Small tables with named rows and columns. After each table, cells are looked up by row and column.

lubobu
        satuso  sipo   mit  ziron  pemeba  tula
lol       4053  3553  6009   6397    6877  3827
lolubo    4746  2136  4406   4930    2659  5140
riv       4762  3383  4503   3969     753  4365
zunuz     1433  5366  4324   2584    5596  4321
ped       3477  4034  4714   6687    6301  3604
dak       1350  3859  3014   2971    5237  3728
mima      6779  2610  3520   5005    2441  2505
tapila    8313  5665  3677   4616    4059  7224

What is the tula of zunuz in lubobu?
4321
What is the sipo of dak in lubobu?
3859
What is the mit of lolubo in lubobu?
4406
What is the ziron of lol in lubobu?
6397
What is the ziron of riv in lubobu?
3969
What is the ziron of tapila in lubobu?
4616
What is the tula of lol in lubobu?
3827
What is the tula of tapila in lubobu?
7224
What is the satuso of riv in lubobu?
4762
What is the sipo of mima in lubobu?
2610
What is the satuso of tapila in lubobu?
8313
What is the sipo of ped in lubobu?
4034
What is the mit of lol in lubobu?
6009
What is the satuso of lol in lubobu?
4053
What is the sipo of zunuz in lubobu?
5366

fur =
,seka,zedi
ril,216,88
mun,43,185
dulipe,11,180

What is the zedi of mun in fur?
185
What is the seka of dulipe in fur?
11
What is the zedi of dulipe in fur?
180
What is the seka of ril in fur?
216
What is the zedi of ril in fur?
88
What is the seka of mun in fur?
43
Row with the largest zedi: mun

gon =
         zet  dit  fimun  zakeb
pona     226  167     26    202
nilego   152  137     94    141
mizul     86  104    147     90
refemi   128  129    114    121
zoziv    127  126    114    123
migubam  119  120    118    120
bog       83  104    154     86
topa      93  106    143     97
rotan    149  138     98    137

fimun of pona: 26
dit of bog: 104
zet of migubam: 119
zet of bog: 83
zet of zoziv: 127
zet of mizul: 86
dit of pona: 167
zakeb of migubam: 120
zet of pona: 226
zet of refemi: 128
dit of mizul: 104
dit of topa: 106
zakeb of topa: 97
fimun of mizul: 147

Table tad
        gotibir  sab  fasogas  vos  les  dimokud  gibinin  gili  mapo  fodurit
gil         146   53      112   54  132      219       72    59   215      210
lofota      126  180      150  180  130      109      159   173   108      108
vur         106  153      163  109  181      114      127   163   143      146
dit         131  138      139  140  131      144      132   135   140      140
lalal       143  136      140  140  141      134      147   137   132      134
kelone      170  113      109  147  112      142      150   111   124      123
mesus       130  123      133  115  140      147      118   126   152      151

sab of gil: 53
fodurit of vur: 146
les of mesus: 140
gotibir of lofota: 126
les of lofota: 130
dimokud of vur: 114
fasogas of lofota: 150
mapo of kelone: 124
mapo of mesus: 152
gibinin of gil: 72
sab of dit: 138
sab of kelone: 113
Row with the largest dimokud: gil

Table fudinez
	sofav	musu	zeti	bigi	nomi	nobet	lofad	sim	rig	famek
fur	-0.54	0.08	-0.63	0.07	0.20	0.17	0.21	0.21	0.07	-0.34
bul	0.31	0.33	0.15	0.14	0.18	0.24	0.24	0.19	-0.03	0.01
rovon	-0.11	0.36	0.19	0.04	0.18	0.19	0.24	0.19	-0.34	0.50
pov	-0.01	0.01	0.28	0.13	0.30	0.05	0.17	0.30	0.40	0.39
zodule	-0.18	-0.07	0.12	0.23	0.26	0.24	0.17	0.09	-0.25	0.63
moperi	0.01	0.83	0.11	0.13	0.17	0.13	0.15	0.04	0.23	0.03
fepe	0.09	0.26	0.81	0.24	0.34	0.35	0.22	0.05	0.14	0.64
lub	0.23	0.40	-0.36	0.25	0.16	0.19	0.15	0.14	0.05	-0.55
sope	0.00	0.25	0.14	0.21	0.11	0.28	0.23	0.29	0.39	0.36

bul, nomi: 0.18
moperi, zeti: 0.11
rovon, lofad: 0.24
moperi, rig: 0.23
fepe, musu: 0.26
bul, famek: 0.01
bul, musu: 0.33
fepe, zeti: 0.81
sope, famek: 0.36
sope, bigi: 0.21
fepe, bigi: 0.24
pov, nobet: 0.05
fepe, lofad: 0.22
fur, nobet: 0.17
rovon, musu: 0.36
Row with the largest rig: pov

